[31 -17 -18 -64 86]
[7 -3 -2 3 2]
->
[31 -3]

[10 11]
[64 36]
[-24 -13]
->
[10 36]

[39 3]
[76 60]
->
[39 60]

[22 3 1 0]
[20 -7 -2 -10]
[15 50 14 8]
[4 79 22 2]
[21 17 4 5]
->
[22 -7 14 2]

[76 -78 76 -4 -83]
[86 -86 -68 -80 73]
->
[76 -86]

[-87 7 -58 41]
[-35 -4 -68 -37]
->
[-87 -4]

[2 -40 -3 12]
[40 -26 7 6]
[-8 -20 8 3]
[10 -76 60 3]
->
[2 -26 8 3]

[-4 -40 4 5 -29]
[-6 -73 4 11 -51]
->
[-4 -73]
---
[-71 22 39 -32 -31 -23]
[5 -27 -17 -3 -23 -2]
[-69 -10 25 -45 -37 -16]
[-74 6 63 -57 -38 -16]
[-68 -8 41 -27 -35 -28]
[-7 14 -14 -3 2 -18]
->
[-74 6 63 -57 -38 -16]
[-68 -8 41 -27 -35 -28]
[-71 22 39 -32 -31 -23]
[-69 -10 25 -45 -37 -16]
[-7 14 -14 -3 2 -18]
[5 -27 -17 -3 -23 -2]

[3 6 9 -22 -2 15 7 6 -3]
[50 10 13 -8 -15 12 -3 12 -14]
[-43 3 3 -6 -2 -6 -2 4 -3]
[79 3 1 -25 -4 4 -7 7 -5]
->
[50 10 13 -8 -15 12 -3 12 -14]
[3 6 9 -22 -2 15 7 6 -3]
[-43 3 3 -6 -2 -6 -2 4 -3]
[79 3 1 -25 -4 4 -7 7 -5]

[39 7 -23]
[-70 -50 7]
[-29 57 -9]
[-42 -6 54]
[-83 -14 -21]
[24 -48 3]
[-58 20 72]
[22 -61 27]
[71 -63 -6]
->
[-58 20 72]
[-42 -6 54]
[22 -61 27]
[-70 -50 7]
[24 -48 3]
[71 -63 -6]
[-29 57 -9]
[-83 -14 -21]
[39 7 -23]

[5 -2 -41 1 -35 -23 -19 -2]
[0 -2 -54 0 -46 43 -5 0]
[0 -2 -36 0 -31 -29 -1 -1]
[1 -3 -60 0 -52 -17 -8 -2]
[0 2 -53 1 -47 27 -2 -1]
[1 0 -65 0 -58 -4 -10 -2]
[3 4 -27 2 -24 -41 -7 -4]
[3 -2 -2 0 2 50 2 0]
[4 1 3 2 3 -51 -17 -1]
[2 0 -34 1 -30 57 -18 2]
[-1 -1 25 -1 25 -3 19 0]
->
[-1 -1 25 -1 25 -3 19 0]
[4 1 3 2 3 -51 -17 -1]
[3 -2 -2 0 2 50 2 0]
[3 4 -27 2 -24 -41 -7 -4]
[2 0 -34 1 -30 57 -18 2]
[0 -2 -36 0 -31 -29 -1 -1]
[5 -2 -41 1 -35 -23 -19 -2]
[0 2 -53 1 -47 27 -2 -1]
[0 -2 -54 0 -46 43 -5 0]
[1 -3 -60 0 -52 -17 -8 -2]
[1 0 -65 0 -58 -4 -10 -2]

[51 -9 -75 17 81 77 44 11 9 -55]
[7 -15 -20 -7 -53 -28 18 29 3 -15]
[26 -9 -40 17 50 40 25 2 9 -29]
[-22 -24 10 30 -43 -50 14 -8 17 8]
[15 26 -5 -26 50 47 -17 -3 -17 0]
->
[-22 -24 10 30 -43 -50 14 -8 17 8]
[15 26 -5 -26 50 47 -17 -3 -17 0]
[7 -15 -20 -7 -53 -28 18 29 3 -15]
[26 -9 -40 17 50 40 25 2 9 -29]
[51 -9 -75 17 81 77 44 11 9 -55]

[-68 17 -52 55 11 15 5]
[-5 54 62 -8 -7 27 1]
[35 -26 52 -47 10 -13 4]
[-8 -7 5 48 15 -36 -1]
[-4 -3 -11 49 6 -38 -8]
[-68 22 -50 54 15 16 3]
[-3 -1 -12 48 -12 -37 -9]
[-47 67 15 34 1 36 0]
[-65 42 -31 52 -1 26 3]
[-21 64 50 7 -2 33 1]
[-50 -40 -73 37 2 -11 8]
->
[-5 54 62 -8 -7 27 1]
[35 -26 52 -47 10 -13 4]
[-21 64 50 7 -2 33 1]
[-47 67 15 34 1 36 0]
[-8 -7 5 48 15 -36 -1]
[-4 -3 -11 49 6 -38 -8]
[-3 -1 -12 48 -12 -37 -9]
[-65 42 -31 52 -1 26 3]
[-68 22 -50 54 15 16 3]
[-68 17 -52 55 11 15 5]
[-50 -40 -73 37 2 -11 8]
